B:
1: [  -4   50 -198 -461  338  116  272  431   73  231 -272 -219  -56  -24
    6 -358   -2 -237 -193    4 -168   63  120 -148 -276 -228  -97  -19
  241  188 -202  -54   82  -39  612 -176  257  342 -131]
2: [  -7   91  -78 -360  293  121  251  217  137  113 -205 -128   21  -10
   49 -206  256 -175  -90   75  -23  175   48  -58 -212 -100  -70  -14
  240  173 -165    6   86  -69  366 -113  341  297  -33]
3: [ -80   54  290  161 -141    5 -205 -308  258 -307  -76  185   76  113
   10   87  412  249  217  191  175   43   28  -40  211  266   81   21
  -87   48   57   16   78  -44 -414  -35   56 -171  202]
4: [ -12   18   -2  149   12 -313 -251 -141  -73   68  132   86  -84   44
 -131   27 -389  147  -44  -96 -108 -103  -58  143  145  -86  -25 -103
 -122 -179   93 -126 -128   11   35  135 -197 -165   -6]
5: [-111  -28  159 -138    3  145  -12  118   72   64 -198   22  -20  -84
   33 -192  498  105   30  -53  101  100   77 -229   88  103  -46  106
  106  204 -183   75   64   98   52 -135  235  197   81]
6: [ -69   71 -340 -299  298 -132  109  179   12  283  -67 -163  -69  -13
  -99 -193 -235 -194 -112 -168  -50   91  -40   45 -271 -339  -88  -14
  344   36 -109  -39  -71   65  689   14  332  336  -67]
7: [  10   38   47   31   52 -133 -127  -19   24   -4  -13   21  -47   41
  -56  -63 -183   87  -27   15 -124  -61   23   31   93   -2   11  -89
 -113  -70    4 -118  -31  -26    2    3 -131 -126   -8]
8: [ -73 -117 -276   89 -159 -158 -297    5   81 -148  -10    4  -28  144
 -237  278 -223  212  162  -30  114 -212 -145   88   56 -178  -57  104
   12  -17  227  -70   -4   35  306   44   -2  -46  -28]
9: [  22   73 -224  -79  205  -81   -3  -98  101 -142  -21   12   41   54
  -42   94  -75 -105   52  109  -34   86 -142  125  -89  -68   49 -178
   76  -21   -6  -80   14  -18  143  -53   12  -23    0]
10: [   2   -4  110 -154  -63  179   27  373   89  116 -183 -236    9  -92
   14 -107  362  190   79 -112   56   18   47  -65   33   59  -35  272
   14  155 -195   12   42   76  181  -44  375  159   -1]
11: [  31    7  315  137  -67  -42 -153 -103   17  -82   17  131    5  -15
   22   44  217  240   23   71  -23    3    4   31  278  215   -8  -42
 -245  -33   -3  -40    8  -55 -355   24 -157 -198   55]
12: [  45   81 -279   67  109 -189 -141 -130   70 -159   80  -44   31   58
 -108  203 -325   -1  142   13  -52   11 -211  251  -40  -77  115 -143
  -22 -149   34 -138  -67   41  111   37  -37 -163    5]
13: [ -35  -13 -189  -15  163 -185 -117 -134  -20  -55   14  145  -52   57
 -104   34 -225  -58  -54   49  -81  -18  -96   33   19 -121  -30 -226
   27  -47   71  -89  -13  -11  157  -37 -211  -41  -31]
14: [ -31   -7  212 -130  -59  127   18  275   73  149 -158 -133   -6  -82
   26 -139  415  201   21  -91   73   41   82  -85   78   73  -89  237
   19  153 -155   38   38   33   99  -14  335  167   22]
15: [ -45   64  -92 -157  208  -86    6  108  -35  203  -71  -67  -77  -77
  -30 -264 -131  -77  -86 -142 -134   71   25  -54  -56 -100    3  -79
  115    7 -189  -66  -65  104  291  -57   98  126  -10]
16: [ -89   87  435   33   -6 -167 -117 -193  201   21  -85  192  -63  216
  -25 -260    0  177 -141  202  -46  -94  302 -101  131   35 -105  -29
  -80    2  172  -61   43 -262 -163   67  -73  -85   72]
17: [-133  -62  -63   19  -55 -208 -234  -85  103  -19  -57  124  -92  190
 -190  -15 -225  137  -19   33   39 -187   61  -55   47 -188 -118   14
   63    9  226  -59    5  -67  254   30  -55   12   -5]
18: [ -34    5  -19 -116   53   22  -36  166   50   57 -134  -80  -39  -23
  -33 -141   51   56    5  -48  -48   -7   34  -83    9  -22   -7   35
   28   72 -113  -46   19   54  189  -84  106   73   -6]
19: [ -41    6  241  128 -107  -85 -216  -71   41  -22  -19   82  -34    8
  -38  -53   77  251   47  -21   -9  -54   53  -34  229  133   10   26
 -159  -25  -11  -49  -21   19 -189   21  -68 -143   73]
20: [  47  -73  -91  -39   28  -31  -66  236 -168  161   43  -98  -39 -162
  -54  111   73  122   -5 -211  -22   23 -187  122  108  -44  -89   59
  -51  -13 -115  -22  -68  127  206   53   59   69  -82]
21: [  49  -93 -290   47   89  -64 -129  -86  -81 -219   67  128   25  -34
  -82  366   30    4   87   56    9   33 -327  153  104  -12   -4 -205
  -67  -39   56  -50   18   56   32  -58 -236 -112  -51]
22: [ -22  168   94 -179  213   29   91   94  107  128 -144 -122  -10  -70
   68 -358   79  -68  -28  -42 -124  155  117  -78  -74   51   92  -44
   89   47 -281  -56  -12   61   94  -95  236   94   66]
23: [  -4    2 -159  -55   81  -53 -135  196    4   -6 -130 -109  -95   -7
  -86 -211 -394    9   -5  -58 -258 -141   57 -112   18  -55  113 -106
 -108  -34 -126 -183  -14  111  203 -165 -193 -125  -56]
24: [ -56  -19   40  219 -183 -161 -320 -140   18  -68   86   40   -4  -11
 -116  180   13  308  197 -149  118  -43 -133  124  217   69   36   98
  -96  -90   33  -34  -93  136  -98  110   52 -140  104]
25: [  -6  -55  263  392 -255 -144 -444 -250  -46 -228  104  208  -25  -23
  -63  175   13  402  180  -27  -19 -122  -84   32  456  295  116  -66
 -402 -147   40  -94  -58  108 -541   19 -384 -440  117]
26: [ -39   44   72  -41   76   -9  -58  -62  131 -110 -118   76   -3   65
   -4  -96   93   36   13  133  -46   17   58  -80   51   62   25  -98
  -23   50  -21  -58   63  -52  -47 -104  -44  -51   46]
27: [ -76  -86   88  423 -337 -266 -485 -465  117 -362  179  287   48  187
 -189  539   76  440  284   89  287 -135 -224  239  339   98  -28   51
 -179 -132  379   -6  -30  -39 -338  202 -143 -312  135]
28: [  90   20  -30   79   20  -59 -121   35  -27  -80   51  -52   20  -61
  -29  153  -48  124   87  -27  -82    4 -157  169  129   82   63  -60
 -186  -95  -63 -104  -43   48  -82   15  -96 -186  -19]
29: [  65   90   98   34  108  -29  -11 -191  134 -209   16  103   91   52
   36  163  214   40   65  213   11  122 -106  162   74  136   32 -149
  -91  -28   28  -45   49 -126 -236    4  -40 -144   47]
30: [   4  129   -4 -321  285   68  206  242  129  162 -207 -164  -22   -6
   49 -353   38 -152 -128   42 -148  106  147  -87 -186  -86  -19  -36
  147  112 -200  -63   51  -55  319 -115  246  199  -38]
31: [  17   85  -51 -161  222   73   99   -1  120  -96 -116    3   52  -13
   53  -50  221 -108   19  131  -31  162  -47   -8  -63   55   45 -141
   71   82 -130  -27   70  -21   37 -136   89   49   23]
32: [ -89  -97  -32  -22  -46 -160 -182   84   -1   99  -53   59 -112   95
 -161  -44 -178  152  -89  -47  -18 -182   49  -55   77 -181 -164   49
    7   27  151  -57   -6  -41  295   42  -68   50  -63]
33: [  63    0  -71  266   83 -299 -320 -314 -130 -217  161  247  -64   28
  -96  129 -498   52   -7   73 -261 -101 -149  125  253   76  132 -416
 -332 -259   78 -211  -85   21 -293  -36 -668 -464  -10]
34: [  46  -91  -28  185  -60  -36 -201 -204  -55 -266  109  201   70  -60
  -36  434  317  183  167   61  125   74 -318  168  267  172    3 -119
 -164  -37   62   10   15   51 -281    5 -193 -190   38]
35: [ -86 -159 -284  -93    6  -74 -162  197  -74   57  -99   14 -109    4
 -177    7 -157   56  -30 -114  -27 -149  -69 -110   30 -212 -109    5
   68   73   43  -51   10  105  445  -89  -84  112  -96]
36: [-110    0   93  -37 -110   56 -135  167   46  140 -125 -130  -32 -119
  -31 -171  278  223  139 -250  104   37   32 -124   98   68   25  238
   76   99 -222   35  -42  227  129  -27  362  144  108]
37: [  38   49 -296   51  175 -262 -126 -146  -49  -42  143   21   -9   21
 -122  192 -374  -47   31  -46  -82   30 -243  270  -24 -146   33 -205
    3 -174   47 -123 -108   38  184   84 -109 -108  -35]
38: [ -33  -11  105 -129   55   27   31   89   66   80  -94   15   -7    2
   -5  -44  307   79  -46   21   73   61   18  -29   33  -13 -130   64
   74  115  -22   33   52  -59  131    1  184  158   -2]
39: [ -84  -14 -311 -131  187  -86  -40  -26  -11   25  -39   34  -28  -32
  -91   17   -9 -107   25  -80   36  101 -160    1  -78 -151  -25 -107
  225   50  -59   -4  -18  122  355  -73  105  174    5]
40: [  68  -28 -233  -79  142   -4  -14   93  -20  -98  -25  -25   15  -33
  -46  166  -10  -35   27   47  -67   30 -193  106   -3  -44   -3 -127
  -33    1  -30  -72   28   17  157  -79  -88  -32  -83]
41: [-211  -27 -105 -309   12  -60   24  288  147  361 -204 -160  -92   98
 -159 -255   73   68  -79 -187  186  -52  154 -133 -206 -371 -264  345
  438  212   39   76    4   -1  792   82  626  527  -16]
42: [  35  110   64 -182  197  -46  116  175   11  247  -40 -145  -25  -64
   21 -191   26  -21 -114  -87  -95  111   33   83  -74  -72  -66   17
   70    8 -152  -46  -50  -30  234   57  244  149  -38]
43: [ -55   91   10 -218   95   38   90  154  238   62 -182 -139   16   99
  -28 -150  152   20    9   60   66   40  104  -21 -151 -101  -65  142
  188  133  -30  -10   60  -88  320   -8  406  212   17]
44: [  -6  138  -71 -286  200  100  188  256  126  192 -149 -272   38  -98
   50 -200  248  -70   35 -120   25  213   -4   29 -193  -51   15  128
  243  120 -283   13   -8   86  359  -35  554  296   26]
45: [ -92  -49  -60   89 -221  -27 -237  -24  196 -174  -58  -35   44  102
 -137  249  194  293  265  -21  256  -77 -105   71   81   -4  -12  237
   54   63  120   15   25   60  104   57  283   11   86]
46: [  14   49  -78 -249  273   45  147  139   50   58 -144  -23  -14  -16
   27 -161   91 -148 -122   89 -116  103   20  -57 -102  -66  -50 -139
  100   98 -118  -45   64  -61  230 -130   44  140  -58]
47: [ 111   46  335  172  -53  -26 -110  -93   -5  -85  100   60   62  -74
   64  178  296  263   68   44   -5   82 -101  193  290  271   16  -21
 -297  -87  -44  -42  -23  -50 -445   97  -82 -243   53]
48: [  72  205  124  -39  199  -74   67  -67   93   37   33  -83   56  -38
   70  -80   36   -8   12   25  -91  186  -30  193  -22   84   83  -94
  -34  -87 -158  -81  -58  -41  -95   63  159  -62   59]
49: [ -33   20  -53  -59  175 -159  -69  -88   32  -18  -45  133  -66   98
  -71 -102 -219  -56 -125  112 -137  -40   38  -31    8 -103  -46 -215
   -1  -23   71 -100   17  -96  121  -54 -208  -42  -35]
50: [ -25  118   50 -272  197   50  166  249   79  270 -145 -204  -15  -78
   41 -305  175  -46  -78 -115  -31  152   90  -32 -137  -71  -49  102
  193  106 -243    1  -16   28  329   -8  432  279    5]
51: [  14   62  -17 -241  169  191  164  194  112   19 -173 -128   61  -98
   77  -80  453  -50   50   17   46  204  -41  -34  -78   70    7   40
  135  168 -237   36   74   47  142 -123  343  203   19]
52: [  42  -15  159  147 -125   11 -168  -77   98 -221    6   60   61   21
  -13  242  276  263  160   99   87  -11 -109  110  222  194   18   34
 -198  -12   48  -27   39  -33 -282   22  -35 -192   57]
53: [  30  -93  137  218 -133 -104 -269 -128  -47 -179   75  187  -12   15
  -67  253   80  275   65   62    3  -97 -124   80  323  143  -32  -72
 -282  -69  124  -62    0  -26 -288   33 -317 -264    5]
54: [  12  -16 -263 -137  201   21   43    7   -3  -80  -36   28   38  -66
  -20  158  197 -107   47   25   43  157 -236   77  -48  -45  -17 -138
  126   63  -75    6   35   62  194  -94   67  109  -25]
55: [  47  114  183 -174   99  139  150  242   67  177  -97 -216   57 -157
  106 -129  447   79   31 -108   34  209    2   57  -10  117   -6  163
   53   99 -289   28   -5   53   53   15  450  177   41]
56: [   7   32  185 -130   12  -14   25  260   73  202 -108 -137  -46   29
  -26 -176   48  156 -104  -30  -49  -68  139    2   18  -70 -138  166
  -20   59  -18  -48    9 -107  209   70  199  104  -54]
57: [  74   52  353   43    2   -4  -19   -7   41    4   10   43   29  -27
   66   20  296  200  -32   82  -22   58   20  100  194  181  -53    6
 -199   -9  -27  -25   17 -126 -282   74   -2 -108   21]
58: [  37   53 -149   63  113 -207 -154 -102   34 -107   39   24  -29   85
 -100   52 -405    7   11   58 -161  -70  -81  137   22  -72   69 -195
 -109 -140   58 -168  -48  -25   62    2 -220 -201  -31]
59: [  -6  -89 -345 -255  176   18   52  337  -84  150 -110 -124  -65  -73
  -97  -15  -47  -91  -77 -118  -59   -7 -119  -22 -113 -238 -120   -6
  153  105  -88  -32   17   86  566  -92   95  239 -148]
60: [ -21  206   68  -72  214 -127    4 -212  298 -152 -117   49   17  220
   -1 -213 -213  -93  -25  281 -140   30  164    2 -112  -10   96 -205
   28  -31   43 -143   50 -195  -27  -63  -18 -120   70]
61: [  40  160  252  -11   76    6    7  -41  153  -32  -53  -52   51   -4
   76 -123  178   93   50   75  -49  112   64   58   62  173   87  -19
  -92  -15 -137  -62    4  -50 -203    2  137  -96   92]
62: [ -18  -34 -328  -52  223 -145  -35 -182  -88  -48  101  152   22  -51
  -80  272   76 -116   15  -24   86  180 -332  180  -19 -126  -68 -216
  171  -24   21   24  -36   67  214   16  -11  105  -17]
63: [ -97 -113 -222 -295   78   39   19  444  -52  293 -200 -164 -121  -66
 -118 -219    0    2 -107 -212  -21  -71   41 -178  -97 -262 -169  157
  214  178 -120    0   15  120  666  -88  245  359 -116]
64: [  -4  101  -39  -88  244  -36   12  -96   38  -45  -64   61   -4  -45
   37 -153   15 -123  -16   53 -129  146  -27  -36   -7   60  100 -241
   29   -6 -173  -69    1   47  -21 -135  -61  -33   49]
65: [ -12   16 -170 -143  159  -62  -58  258  -48  155 -124 -136 -119  -59
  -73 -298 -361  -52  -81 -135 -259  -77   66 -116  -43 -124   51  -89
   -5   -8 -189 -153  -42  124  344 -137  -74   19  -73]
66: [  41  -70  -12  456 -158 -360 -488 -423 -109 -297  275  284  -18   62
 -165  441 -357  299  150   20  -40 -161 -276  275  387  108   73 -232
 -386 -295  244 -154 -114   32 -403  134 -572 -517   39]
67: [   2   84  283   60   -4  -18 -125  -34   93  -48  -86   26  -20   -3
   33 -193   53  156   25   53 -124   -6  128  -76  172  194   98  -55
 -189  -22 -118  -96    6   -3 -263  -68  -89 -187   79]
68: [ -16  104 -107  -14  219 -323  -52 -209   13  103  128   78  -32   95
 -103   35 -319  -54 -105    0  -49   51  -90  241  -67 -208  -84 -164
  103 -144  121  -84 -102 -105  220  173   14   15  -15]
69: [ -96 -114  -68  263 -149 -300 -414 -358   31 -252  100  316  -52  196
 -217  308 -220  235   88  104   90 -200 -128   74  235  -64  -72 -119
 -115 -103  354  -72  -16  -59  -71   75 -354 -238   31]
70: [ -29   19  -34 -107   80  -50  -24   56  118   -5 -101   -7  -20   94
  -60  -53  -20   29  -31   79  -17  -34   37   -7  -34  -93  -65   -9
   53   51   48  -58   43  -84  209  -23   68   58  -26]
71: [-102    8  146  -85    8   20  -21  -22  100   59  -92   63    7   -6
   -4  -46  432  122   27  -13  172  110   16  -59   60   33 -107  105
  143  131  -36   81   36   -4   62    8  282  190   84]

[-356  367  -21  429  373 -170  298   97  389   45   49   38 -172 -261
  254  353 -175   25 -246   11   -4  197 -106  322  185 -190 -185 -236
 -208  354 -105  195  -92  518 -149  615] => 16
[-404   22  118  169   56 -141  209  401 -144  226  377 -218  377  358
  -59  218  456 -199 -155 -184  -86  498  522  315  183  281   62 -361
  113   -4 -457   69 -267   45 -405 -381] => 24
[-229   88  -76  221  203  -21   94   92  235   81   89   -4  106   73
  146   81   12  -41   55  -65 -140  216   90  146   90   -4 -102 -286
 -100  132  -75  117  -67  265  -97   22] => 32
[ 178 -338  -40  -85 -246 -189 -499 -153 -301   73   10 -233   87  231
   -8  -25 -116  176  172 -204   83 -148   -3 -489 -126 -151   32    9
 -161 -268  190  -65  -11 -151  504 -320] => 62
[  73  -42 -266 -321  -21  274    1 -102 -224   80  -88  262  226 -168
  257  -29 -141 -133  418  147  -32 -598  298   89 -516 -250  152  -68
 -338   14  106   67  127  -56   28 -122] => 5
[-382  204  -89  324  421 -100  125   12  421  229  248   79   52  120
  190  451   -8  -61 -388  -83   43  615   28  117  258 -158 -196 -305
 -163   54  -27  -16 -175  519  -41  149] => 69
[  23 -201   40  -90 -175 -115 -176   12 -479  -83  -94  -86  -19 -231
  151   87 -158  200  277  -52  147 -672  104 -161 -388 -117  218   -1
 -212   36  -65  122   43 -147  200   61] => 7
[ 225 -258  -69  -47 -155   33 -348 -152 -132  -72 -126  -79   71   57
   73 -160 -139  193  365 -103 -102 -328  -17 -317 -206 -150    2  -24
 -146  -89  208   74   44 -136  305  -91] => 59
[  64  341   19  554  132 -244  205   62  315   11   19 -105 -269 -157
   28  428 -103  195 -456 -155 -143  357 -322  127  342 -420 -356  -57
 -116  260  161  190 -174  357 -141  819] => 30
[ -12  317 -102  389  146 -225  182   33  272  203  146  -47 -104   20
   28  487  -39    6 -509 -144  -75  531 -164  113  309 -431 -317  -93
 -167  104  163   53 -173  387  -86  457] => 13
[ -18 -217  -93  193 -244 -462 -179  163 -358  105   56 -341  -79   67
  -26  160  -90  165   74 -354   10  -46 -166 -358  -34  -61   44 -139
  -82    9  -47   31   18   62  312 -210] => 6
[  76  -55 -446  -16   -6  102   44    5   35  162  -38  164  138   24
  154  -22 -122 -118  368  -98 -281  -99  -35  -79 -248 -222  -48 -242
 -221   80  197   37  158  184   73 -265] => 35
[ -40  473   29  241 -178 -250  477  433  -36  231  168 -338  195  141
 -185   -5  308 -341 -176  -37 -377  391  334  694  344  -43 -223 -143
  -17  242 -238  277 -205    3 -587  169] => 65
[ 167 -367  114  -50 -106  152 -330 -110 -288 -297 -202   -9   17 -184
  175 -107 -139  393  490  -59    9 -745   62 -303 -411  -58  186  -16
 -108    5   50  173   34 -247  214  117] => 57
[ 171 -237 -137  264 -238 -208  -52  189 -272  -67  -77 -181  -95  -52
   -9   64  -45  263  275 -351 -241 -220 -232 -301 -146  -92   18 -172
   -4  151   28  142   67   -5   85  -33] => 42
[  -1  109  -72  225  164  177  142   64  293   45   71   65  185  142
   66   63  149  -33   16  -64 -318  304  134  189  114 -112 -189 -235
  -28   91   58  128 -130  139 -288  123] => 53
[-618  -30  259  267  265 -181 -101  210  306  109  325 -363  352  533
   29 -166  293 -124   34 -109  -66  694  437  201  435  537  -64 -458
  118  -40 -455   88 -269  170  -84 -429] => 45
[ 135 -240  -45 -196  -91  202 -160  -91 -355 -148 -161  133   94 -240
  214  -17 -135  185  447   30   27 -777  184 -134 -524 -161  217  -20
 -213   19   55  129   78 -193  111   40] => 11
[ -49 -187 -120 -220  -71  106  -12   46 -470   -8  -52  143  145 -249
  232  131  -82   47  372   18  100 -716  278  -20 -560 -110  305 -102
 -234   49  -98   89   84 -106   27 -120] => 19
[ 203 -179  -54  205  -72  143   28  143  -66   -8   84   -5  192  207
  -64  153  278  144   71 -284 -339  171   90 -112  -33 -100  -65 -198
  107  -20   76   76 -134  -77 -249  -89] => 20
[ -85   67   35  405  294   91   62   20  413  -21  107   44   52  128
   92  247  108  151 -179 -147 -202  450  -21   44  232 -119 -218 -250
   15   79   57  108 -202  263 -183  294] => 52
[ -99 -216  181  -24  -10 -136 -423 -167 -168 -153 -109 -174  -40 -114
  205  -89 -273  282  283   14  233 -508   55 -251 -191   -6  126   -7
 -226  -36  -33  116   -7  -72  438  116] => 70
[ 144 -188   82   44 -169 -187 -442 -176  -92 -164 -203 -277  -96  -46
   90 -283 -322  279  378  -48    7 -435 -133 -303  -86 -100  -32   38
 -204   -2  142  156   45 -108  485  137] => 2
[-550  -85   21  290  307 -215  -67  131  206  104  216 -133  102  186
  186  152   13   22   10 -176   67  369  103  -41  154  240    6 -422
  -49   55 -280   26 -100  373  113 -237] => 41
[ -54  415   20  163 -156 -219  388  343  -69  181  109 -286  159   45
 -102  -43  190 -296  -75   24 -291  185  309  622  226  -61 -164 -119
  -81  240 -218  274 -144   -2 -460  183] => 23
[  41 -197  -88 -184 -197 -183 -310  -89 -414  125   15 -123   84   26
   91  102 -158   57  141  -76  188 -342  123 -270 -267 -193  137   16
 -271 -162   68  -31   24  -92  386 -233] => 39
[ 147 -399  174  -20 -184   45 -291    2 -473 -228  -84  -97   54  -91
   78   69   23  388  295 -163   61 -600  135 -321 -360  -32  220  -14
  -26  -65  -41  119  -54 -306  126   22] => 55
[ 166  452 -186  377   31 -215  392  100  112  243  104   26 -163 -151
  -12  638  -31  -38 -615 -129 -132  391 -197  243  217 -644 -329   -3
 -213  200  226   94 -156  350 -268  672] => 64
[-315 -291 -159  158  136 -150 -229   41   68   76   92  -85  104  195
  182  -16  -84   85  321 -240  -32  106  -29 -314  -64  174   59 -389
  -76   -6  -94  -14   61  252  319 -468] => 8
[-177  264  -52   -6    1  118  479  381 -112  230  236    6  439  156
  -14   80  424 -403    3   34 -290  211  626  662   11   52    6 -269
  -18  134 -311  172 -174  -31 -680 -168] => 25
[-377  434  247  468  -64 -738   81  296  211  112   91 -715 -120  116
  -86 -233  -88 -124 -129  -46  -94  435   -2  426  641  192 -296 -151
 -101  304 -339  321 -160  236   22  306] => 60
[ -88  152   74  424  -18 -393  100  199   23   90  131 -299 -109   39
  -46  314   29  108 -321 -236  -65  345 -107   60  299 -145 -188 -128
  -43  140  -75  134 -174  210  -61  323] => 58
